Below is a small trained network, with its code and all its weights. Each question gives an input and a target symbol and asks what happens when units are switched off, that is, made to give their printed mean instead of their output.

import numpy as np


def w(rows, s, z=0):
    codes = np.array(rows[::2]) - 128.0
    scale = np.full(codes.shape[1], s)
    scale[-1] = z or s
    return codes * scale


def f(y):
    return y / 2 * (1 + np.tanh(0.7978845608 * (y + 0.044715 * y**3)))


def softmax(a):
    e = np.exp(a - a.max(-1, keepdims=True))
    return e / e.sum(-1, keepdims=True)


def log_softmax(a):
    a = a - a.max(-1, keepdims=True)
    return a - np.log(np.exp(a).sum(-1, keepdims=True))


def net(x, mask):
    ids = ['αδεηλσ'.index(c) for c in x.split()]
    T = len(ids)
    res = E[ids] + P[:T]
    u = 0
    for l in range(2):
        q, k, v = (res @ M[l].T for M in (Q, K, V))
        z = softmax(np.where(np.tri(T) > 0, q @ k.T / 3**0.5, -1e9)) @ v
        res = res + np.where(mask[u], z, O[l][:, -1]) @ O[l][:, :-1]
        u += 1
        y = f(res @ A[l][:, :-1].T + A[l][:, -1])
        res = res + np.where(mask[u : u + 12], y, B[l][:, -1]) @ B[l][:, :-1]
        u += 12
    return log_softmax(res[-1] @ U[:, :-1].T + U[:, -1])


Q, K, V, O, A, B = {}, {}, {}, {}, {}, {}
E = w([
[117,140,100,72,161,220,68,232,166],'α',
[78,76,104,85,63,127,17,111,183],'δ',
[147,221,88,141,88,95,139,202,102],'ε',
[172,71,70,137,133,148,75,109,166],'η',
[80,150,5,113,160,126,114,212,69],'λ',
[205,206,125,44,160,175,163,110,57],'σ',
],0.02)
P = w([
[83,142,162,209,110,192,133,112,101],'0',
[132,109,132,103,143,141,63,161,175],'1',
[129,154,94,179,133,97,139,153,165],'2',
[79,202,100,197,139,144,50,124,146],'3',
[49,49,112,100,154,198,149,96,65],'4',
[108,131,145,46,63,111,146,122,200],'5',
[78,126,72,189,160,103,210,133,185],'6',
[113,91,202,90,202,138,5,136,157],'7',
[231,32,124,94,71,53,108,150,104],'8',
[159,134,140,43,89,69,172,125,254],'9',
[81,81,164,172,213,169,156,151,100],'10',
[101,93,189,82,105,228,148,170,62],'11',
[173,77,127,100,35,71,158,122,111],'12',
],0.011)
Q[0] = w([
[236,97,208,125,44,48,97,48,87],'L0H1',
[69,33,163,115,226,202,140,76,87],'L0H1',
[163,228,182,153,247,15,2,31,174],'L0H1',
],0.0078)
K[0] = w([
[155,85,147,47,85,144,220,115,222],'L0H1',
[170,71,192,58,219,120,2,108,79],'L0H1',
[16,139,132,139,159,231,182,46,132],'L0H1',
],0.008)
V[0] = w([
[115,16,157,195,49,175,77,116,108],'L0H1',
[168,123,78,183,144,131,101,166,189],'L0H1',
[169,166,156,168,253,172,160,176,175],'L0H1',
],0.0066)
O[0] = w([
[74,169,137,137,147,39,27,78,93,3],'L0H1',
[245,158,165,172,78,69,109,164,158,247],'L0H1',
[138,132,220,118,134,173,113,112,151,132],'L0H1',
],0.011,0.0042)
A[0] = w([
[112,105,100,61,203,180,87,213,130,71],'L0N1',
[163,128,94,134,159,108,85,244,162,159],'L0N2',
[113,164,2,112,89,142,172,118,107,186],'L0N3',
[135,193,110,220,79,201,104,128,142,192],'L0N4',
[189,129,145,135,147,122,202,118,80,143],'L0N5',
[183,37,178,124,99,157,70,80,16,150],'L0N6',
[180,84,129,150,217,206,35,58,147,125],'L0N7',
[203,236,129,134,32,186,119,128,187,252],'L0N8',
[185,126,73,81,138,164,127,91,55,164],'L0N9',
[68,159,239,154,229,172,68,60,127,80],'L0N10',
[164,185,87,61,178,194,172,94,90,203],'L0N11',
[91,44,91,211,55,118,103,103,238,189],'L0N12',
],0.0065,0.0027)
B[0] = w([
[127,182,56,84,62,96,134,180,54,209],'L0N1',
[27,205,89,119,92,126,188,130,123,248],'L0N2',
[131,138,76,153,221,126,147,128,100,204],'L0N3',
[123,116,162,107,198,216,145,146,14,171],'L0N4',
[121,86,88,155,129,186,112,124,187,167],'L0N5',
[87,117,167,138,30,170,98,97,7,152],'L0N6',
[215,174,160,80,107,134,175,153,132,170],'L0N7',
[102,97,126,184,139,64,73,166,134,251],'L0N8',
[155,65,112,84,67,127,123,39,225,183],'L0N9',
[76,39,129,104,90,142,102,209,2,137],'L0N10',
[112,170,152,152,168,76,38,132,203,209],'L0N11',
[202,200,148,129,240,154,114,81,231,188],'L0N12',
],0.007,0.011)
Q[1] = w([
[113,204,112,127,122,174,95,204,67],'L1H1',
[138,219,114,108,106,99,124,226,162],'L1H1',
[173,62,142,41,8,98,127,38,119],'L1H1',
],0.011)
K[1] = w([
[89,1,153,162,98,173,75,63,8],'L1H1',
[107,94,116,183,199,172,152,109,108],'L1H1',
[133,81,129,87,28,24,219,112,173],'L1H1',
],0.0085)
V[1] = w([
[41,147,76,193,179,130,204,106,155],'L1H1',
[179,148,120,120,147,147,215,63,112],'L1H1',
[196,167,191,255,141,100,130,129,105],'L1H1',
],0.0086)
O[1] = w([
[152,197,131,169,82,162,160,153,106,140],'L1H1',
[206,120,120,151,150,157,46,130,33,1],'L1H1',
[166,86,108,103,9,122,101,207,145,118],'L1H1',
],0.013,0.0077)
A[1] = w([
[149,104,133,135,122,192,72,108,162,188],'L1N1',
[155,175,150,120,108,161,147,103,125,172],'L1N2',
[105,163,139,146,127,123,143,127,84,10],'L1N3',
[118,114,139,124,157,124,121,131,158,138],'L1N4',
[150,131,250,139,163,86,128,98,155,65],'L1N5',
[104,154,105,136,127,170,149,140,115,150],'L1N6',
[131,126,92,153,91,162,83,132,160,139],'L1N7',
[126,112,112,117,118,115,112,184,80,132],'L1N8',
[158,168,125,153,143,166,87,84,121,119],'L1N9',
[133,128,116,133,156,104,104,115,167,149],'L1N10',
[92,117,101,128,111,107,147,148,107,1],'L1N11',
[127,106,126,110,152,127,118,140,165,146],'L1N12',
],0.015,0.005)
B[1] = w([
[62,140,142,81,58,124,164,69,99,202],'L1N1',
[124,88,45,124,84,157,129,53,164,201],'L1N2',
[99,114,56,103,83,176,61,107,139,175],'L1N3',
[172,139,76,119,70,141,192,201,20,188],'L1N4',
[128,39,95,153,101,144,3,185,147,177],'L1N5',
[177,81,177,95,115,39,106,77,140,254],'L1N6',
[155,173,109,119,130,96,140,177,99,224],'L1N7',
[131,146,152,166,196,142,80,128,148,226],'L1N8',
[160,129,210,65,102,112,187,78,157,194],'L1N9',
[175,154,221,118,180,151,93,254,66,215],'L1N10',
[176,43,206,148,108,172,208,97,146,227],'L1N11',
[159,115,98,122,129,215,143,108,126,218],'L1N12',
],0.0074,0.015)
U = w([
[138,168,135,136,155,101,102,92,216,110],'α',
[106,203,1,160,87,171,112,117,100,167],'δ',
[150,221,53,132,232,88,99,135,122,253],'ε',
[191,168,131,143,99,72,111,139,40,105],'η',
[150,127,63,163,159,172,70,141,179,57],'λ',
[146,195,98,125,146,219,170,139,55,72],'σ',
],0.0062,0.0047)

Each question gives the input, a string of symbols that net reads in full, and the target symbol t.
The units are the heads (3 rows each of Q, K, V and O) and the neurons (one row each of A and B). Each row of codes is followed by its name. A weight is (code - 128) times the scale printed after its matrix; where a second scale follows, it is the last column's (O, A, B and U).
mask holds one flag per unit, layer by layer, with each layer's heads first. A switched-off unit (its flag False) gives its mean, the last column of its rows in O or B, instead of its output. The means were averaged over made-up inputs and are rounded, as every weight is.
A unit's drop is (log p(t) with every unit on - log p(t) with that unit switched off) / (log p(t) with every unit on - log p(t) with every unit switched off).
The circuit of an input: a set's keep is (log p(t) with only the set's units on - log p(t) with every unit switched off) / (log p(t) with every unit on - log p(t) with every unit switched off). Starting from the 12 units with the biggest drops (on a tie, the unit counted first), units are removed one at a time, each time the one whose removal leaves the highest keep (on an exact tie, the one counted first), for as long as the keep stays at least 0.8.
circuit, biggest first: the units of the circuit, biggest drop first
most important unit: the unit with the biggest drop
k most important neurons: the k neurons with the biggest drops, biggest first
top k neurons in layer l: the k neurons of layer l with the biggest drops, biggest first
input λ σ σ ε σ λ η ε λ σ, target η: circuit, biggest first -> [L0N11 L1H1 L0N12 L0N9]
input α δ α δ σ α, target σ: top 3 neurons in layer 0 -> [L0N4 L0N10 L0N9]
input α δ σ α ε ε σ α ε α, target σ: 2 most important neurons -> [L0N10 L1N4]
input σ η η λ λ ε η η α ε α η δ, target δ: most important unit -> L1H1
input λ η λ η, target α: 2 most important neurons -> [L0N7 L0N3]
input δ λ ε σ α, target α: circuit, biggest first -> [L0H1 L1H1]
input α ε δ λ σ ε, target σ: 2 most important neurons -> [L0N10 L1N4]
input λ α α ε ε λ α λ, target δ: top 3 neurons in layer 1 -> [L1N3 L1N2 L1N10]
input λ σ ε λ ε δ σ α σ ε, target δ: circuit, biggest first -> [L1H1 L1N2]
input η α λ δ η λ δ σ, target η: 2 most important neurons -> [L0N11 L1N1]
input η η ε λ σ λ η α δ λ, target λ: 2 most important neurons -> [L0N1 L0N2]
input η ε σ λ δ, target δ: top 2 neurons in layer 1 -> [L1N6 L1N11]
input λ σ ε α λ σ λ η α σ η σ, target λ: 2 most important neurons -> [L1N5 L0N11]
input ε λ δ σ δ η α λ λ λ λ λ, target η: top 2 neurons in layer 1 -> [L1N6 L1N11]
input λ η α σ η σ ε λ σ, target σ: 3 most important neurons -> [L0N4 L0N9 L0N5]
input δ α λ, target α: top 2 neurons in layer 1 -> [L1N6 L1N11]
input α λ α ε η ε δ λ ε α λ, target σ: 4 most important neurons -> [L0N10 L1N4 L1N11 L1N12]
input ε λ σ σ ε, target η: top neuron in layer 1 -> [L1N7]
input λ σ σ δ λ σ σ λ λ α η λ, target δ: circuit, biggest first -> [L1H1 L1N3 L1N10]
input ε σ σ, target δ: top 2 neurons in layer 0 -> [L0N4 L0N9]
input σ η η σ λ λ σ δ λ α, target ε: most important unit -> L0H1
input σ α α σ σ σ ε δ δ δ ε λ λ, target ε: top 2 neurons in layer 0 -> [L0N9 L0N3]
input δ λ σ σ, target ε: top 2 neurons in layer 0 -> [L0N11 L0N8]
input δ δ λ σ σ δ σ λ η, target ε: 2 most important neurons -> [L0N4 L1N11]
input λ ε δ ε δ λ σ, target δ: top 3 neurons in layer 0 -> [L0N9 L0N4 L0N1]
